Below is a small trained network, with its code and all its weights. Each question gives an input and a class and asks what happens when units are switched off, that is, made to give their printed mean instead of their output.

import numpy as np


def w(rows, s, z=0):
    codes = np.array(rows[::2]) - 128.0
    scale = np.full(codes.shape[1], s)
    scale[-1] = z or s
    return codes * scale


def f(y):
    return y / 2 * (1 + np.tanh(0.7978845608 * (y + 0.044715 * y**3)))


def log_softmax(a):
    a = a - a.max(-1, keepdims=True)
    return a - np.log(np.exp(a).sum(-1, keepdims=True))


def net(x, mask):
    res = np.array(x, float).reshape(1, 5) / 4 @ E
    y = f(res @ A[0][:, :-1].T + A[0][:, -1])
    res = res + np.where(mask, y, B[0][:, -1]) @ B[0][:, :-1]
    return log_softmax(res[-1] @ U[:, :-1].T + U[:, -1])


A, B = {}, {}
E = w([
[144,201,166,200,80],'x0',
[55,80,106,141,19],'x1',
[123,130,128,127,130],'x2',
[138,184,2,114,116],'x3',
[120,82,95,227,170],'x4',
],0.0068)
A[0] = w([
[136,120,136,126,123,123],'n1',
[87,75,113,139,43,31],'n2',
[166,176,168,181,74,55],'n3',
[96,187,161,36,115,53],'n4',
[124,82,107,84,149,43],'n5',
[110,245,145,219,113,81],'n6',
[184,148,133,126,179,56],'n7',
[130,168,142,125,202,78],'n8',
[114,74,101,73,164,38],'n9',
[144,166,136,126,195,63],'n10',
[126,65,106,82,164,56],'n11',
[103,101,196,131,144,45],'n12',
[83,123,109,222,185,84],'n13',
[121,163,26,122,126,58],'n14',
[116,161,133,118,170,84],'n15',
[60,115,113,88,189,86],'n16',
[153,65,75,219,157,57],'n17',
[115,86,214,130,137,3],'n18',
[142,165,136,125,194,70],'n19',
[167,62,111,92,132,51],'n20',
[175,104,128,134,107,205],'n21',
[130,160,148,128,202,103],'n22',
[161,75,192,133,116,83],'n23',
[121,94,188,139,140,57],'n24',
[47,117,117,133,85,69],'n25',
[127,188,40,132,122,44],'n26',
[71,116,216,138,160,29],'n27',
[125,67,87,96,178,93],'n28',
[105,85,111,135,55,67],'n29',
[146,149,145,73,88,46],'n30',
[135,169,151,63,98,78],'n31',
[122,173,57,122,128,75],'n32',
],0.012,0.0074)
B[0] = w([
[124,127,130,130,125,125],'n1',
[193,88,90,139,98,191],'n2',
[166,117,116,89,185,181],'n3',
[106,124,153,57,69,179],'n4',
[189,124,142,88,163,127],'n5',
[131,75,124,69,216,254],'n6',
[179,105,104,142,93,162],'n7',
[141,91,101,152,98,173],'n8',
[167,118,138,93,175,149],'n9',
[176,107,105,142,97,164],'n10',
[138,118,128,100,179,155],'n11',
[165,149,173,154,131,149],'n12',
[102,154,139,65,62,207],'n13',
[119,96,210,185,130,209],'n14',
[142,110,122,125,108,124],'n15',
[114,108,127,115,167,152],'n16',
[136,162,143,45,62,208],'n17',
[160,129,191,153,140,156],'n18',
[163,102,105,144,98,165],'n19',
[172,136,127,102,161,123],'n20',
[3,61,128,154,127,236],'n21',
[113,89,92,165,102,189],'n22',
[100,119,175,169,126,173],'n23',
[151,157,169,152,129,149],'n24',
[163,92,95,141,109,174],'n25',
[136,138,201,179,135,194],'n26',
[139,144,180,168,135,165],'n27',
[90,103,125,106,182,192],'n28',
[156,81,98,143,107,181],'n29',
[184,175,134,77,101,130],'n30',
[97,134,135,81,87,166],'n31',
[131,132,185,171,133,180],'n32',
],0.042,0.0038)
U = w([
[134,56,212,217,170,114],'0',
[172,3,84,194,132,107],'1',
[115,54,138,171,179,249],'2',
[134,31,141,127,238,96],'3',
[119,76,161,114,115,102],'4',
[91,182,41,248,222,126],'5',
[251,233,96,186,207,100],'6',
[221,225,91,210,205,99],'7',
],0.0063,0.019)

Each question gives the input, the list of numbers given to net, and the class t.
The units are the neurons (one row each of A and B). Each row of codes is followed by its name. A weight is (code - 128) times the scale printed after its matrix; where a second scale follows, it is the last column's (A, B and U).
mask holds one flag per neuron, in row order. A switched-off neuron (its flag False) gives its mean, the last column of its row in B, instead of its output. The means were averaged over made-up inputs and are rounded, as every weight is.
A unit's drop is (log p(t) with every unit on - log p(t) with that unit switched off) / (log p(t) with every unit on - log p(t) with every unit switched off).
The circuit of an input: a set's keep is (log p(t) with only the set's units on - log p(t) with every unit switched off) / (log p(t) with every unit on - log p(t) with every unit switched off). Starting from the 12 units with the biggest drops (on a tie, the unit counted first), units are removed one at a time, each time the one whose removal leaves the highest keep (on an exact tie, the one counted first), for as long as the keep stays at least 0.8.
circuit, biggest first: the units of the circuit, biggest drop first
most important unit: the unit with the biggest drop
k most important neurons: the k neurons with the biggest drops, biggest first
drop of u: that unit's drop, to one decimal
input [-2,-7,-3,-6,-6], class 1: circuit, biggest first -> n22, n8
input [-7,2,0,6,3], class 3: most important unit -> n28
input [1,6,3,2,-8], class 4: 3 most important neurons -> n4, n31, n30
input [-3,-7,5,-1,-8], class 4: 2 most important neurons -> n4, n31
input [-8,4,-1,-5,7], class 3: 3 most important neurons -> n28, n11, n9
input [7,-5,-5,7,-3], class 0: 3 most important neurons -> n26, n32, n14
input [-2,5,-5,7,-6], class 0: circuit, biggest first -> n14, n26
input [-8,6,-5,3,7], class 3: 3 most important neurons -> n28, n11, n9
input [-1,5,2,4,8], class 4: 2 most important neurons -> n17, n13
input [8,-1,1,-8,-3], class 0: 2 most important neurons -> n27, n23
input [-5,-5,-1,7,4], class 0: 3 most important neurons -> n14, n26, n32
input [8,-7,0,-6,5], class 3: 2 most important neurons -> n6, n3
input [7,7,2,7,4], class 0: 2 most important neurons -> n26, n14
input [-8,8,1,-1,-2], class 1: circuit, biggest first -> n2
input [2,-6,4,-4,7], class 4: 2 most important neurons -> n13, n17
input [2,-4,1,-3,-3], class 1: drop of n16 -> 0.1
input [6,-8,-1,4,-8], class 1: drop of n19 -> 0.2
input [-2,0,-4,2,8], class 4: drop of n17 -> 0.2
